Below are the code and all the weights of a small trained network. Each question names an input and a class and asks about switching units off, where a switched-off unit gives its printed mean instead of its output.

import numpy as np


def w(rows, s, z=0):
    codes = np.array(rows[::2]) - 128.0
    scale = np.full(codes.shape[1], s)
    scale[-1] = z or s
    return codes * scale


def norm(h):
    return h / np.sqrt((h * h).mean(-1, keepdims=True) + 1e-5)


def f(y):
    return np.maximum(y, 0)


def log_softmax(a):
    a = a - a.max(-1, keepdims=True)
    return a - np.log(np.exp(a).sum(-1, keepdims=True))


def net(x, mask):
    res = np.array(x, float).reshape(1, 3) / 4 @ E
    u = 0
    for l in range(2):
        y = f(norm(res) @ A[l][:, :-1].T + A[l][:, -1])
        res = res + np.where(mask[u : u + 13], y, B[l][:, -1]) @ B[l][:, :-1]
        u += 13
    return log_softmax(norm(res)[-1] @ U[:, :-1].T + U[:, -1])


A, B = {}, {}
E = w([
[118,123,151,3],'x0',
[95,138,249,143],'x1',
[211,20,141,135],'x2',
],0.0036)
A[0] = w([
[112,155,254,167,24],'0.n0',
[91,122,192,130,14],'0.n1',
[112,161,153,223,56],'0.n2',
[68,234,129,111,158],'0.n3',
[47,139,148,36,102],'0.n4',
[72,135,206,130,43],'0.n5',
[103,145,64,113,127],'0.n6',
[153,156,243,154,3],'0.n7',
[130,146,156,9,104],'0.n8',
[123,208,130,215,121],'0.n9',
[192,72,217,134,57],'0.n10',
[30,156,214,150,100],'0.n11',
[56,225,139,137,78],'0.n12',
],0.0077,0.0047)
B[0] = w([
[146,218,45,44,203],'0.n0',
[82,225,52,43,146],'0.n1',
[253,130,160,209,185],'0.n2',
[96,46,117,83,255],'0.n3',
[254,81,177,205,214],'0.n4',
[65,221,43,71,177],'0.n5',
[81,175,76,66,175],'0.n6',
[149,196,44,28,171],'0.n7',
[244,155,133,233,218],'0.n8',
[199,82,179,180,221],'0.n9',
[93,61,100,49,200],'0.n10',
[132,118,98,58,237],'0.n11',
[113,35,165,143,217],'0.n12',
],0.0074,0.0045)
A[1] = w([
[108,189,29,121,139],'1.n0',
[180,179,169,123,116],'1.n1',
[158,55,152,74,98],'1.n2',
[89,150,76,113,175],'1.n3',
[18,223,104,165,133],'1.n4',
[2,221,169,156,145],'1.n5',
[115,41,96,122,102],'1.n6',
[148,113,164,75,25],'1.n7',
[106,228,172,136,81],'1.n8',
[57,180,179,100,81],'1.n9',
[108,136,152,247,80],'1.n10',
[81,186,111,198,2],'1.n11',
[86,88,113,139,33],'1.n12',
],0.0098,0.0064)
B[1] = w([
[153,174,130,37,202],'1.n0',
[164,97,109,190,167],'1.n1',
[82,138,139,167,253],'1.n2',
[126,145,149,71,182],'1.n3',
[206,157,128,54,135],'1.n4',
[191,121,128,12,128],'1.n5',
[77,156,184,82,224],'1.n6',
[93,136,130,168,138],'1.n7',
[177,140,203,135,128],'1.n8',
[135,101,119,155,128],'1.n9',
[189,124,175,166,158],'1.n10',
[198,56,181,52,128],'1.n11',
[182,60,180,163,129],'1.n12',
],0.011,0.0053)
U = w([
[226,204,94,34,245],'0',
[249,79,198,237,230],'1',
[94,51,230,150,227],'2',
[165,161,182,149,144],'3',
[62,238,1,226,2],'4',
[31,204,15,233,2],'5',
[60,241,58,240,2],'6',
],0.0088,0.0064)

Each question gives the input, the list of numbers given to net, and the class t.
The units are the neurons (one row each of A and B). Each row of codes is followed by its name. A weight is (code - 128) times the scale printed after its matrix; where a second scale follows, it is the last column's (A, B and U).
mask holds one flag per neuron, layer by layer. A switched-off neuron (its flag False) gives its mean, the last column of its row in B, instead of its output. The means were averaged over made-up inputs and are rounded, as every weight is.
A unit's drop is (log p(t) with every unit on - log p(t) with that unit switched off) / (log p(t) with every unit on - log p(t) with every unit switched off).
The circuit of an input: a set's keep is (log p(t) with only the set's units on - log p(t) with every unit switched off) / (log p(t) with every unit on - log p(t) with every unit switched off). Starting from the 12 units with the biggest drops (on a tie, the unit counted first), units are removed one at a time, each time the one whose removal leaves the highest keep (on an exact tie, the one counted first), for as long as the keep stays at least 0.8.
units of the circuit, in order: the units of the circuit, biggest drop first
k most important neurons: the k neurons with the biggest drops, biggest first
k most important neurons of layer l: the k neurons of layer l with the biggest drops, biggest first
drop of u: that unit's drop, to one decimal
input [-5,7,7], class 0: units of the circuit, in order : 0.n7
input [-2,8,8], class 0: units of the circuit, in order : 0.n7, 0.n0
input [-5,8,6], class 0: units of the circuit, in order : 0.n0, 0.n7
input [7,6,4], class 1: 3 most important neurons : 0.n8, 0.n4, 1.n1
input [8,-7,6], class 1: units of the circuit, in order : 0.n8, 0.n0, 1.n0
input [8,2,8], class 1: units of the circuit, in order : 0.n8, 1.n0
input [-2,-4,5], class 2: 4 most important neurons : 0.n0, 0.n8, 0.n5, 0.n7
input [-3,-1,4], class 2: 3 most important neurons : 0.n0, 0.n8, 0.n5
input [7,5,2], class 1: 2 most important neurons of layer 1 : 1.n1, 1.n0
input [-1,-3,6], class 2: 2 most important neurons : 0.n0, 0.n5
input [-5,-1,7], class 2: 2 most important neurons of layer 0 : 0.n8, 0.n4
input [-8,-1,-8], class 1: drop of 0.n2 : 0.2
input [1,8,7], class 0: drop of 0.n7 : 0.1
input [-6,8,-1], class 0: units of the circuit, in order : 0.n0
input [5,-4,-2], class 1: drop of 0.n4 : 0.5
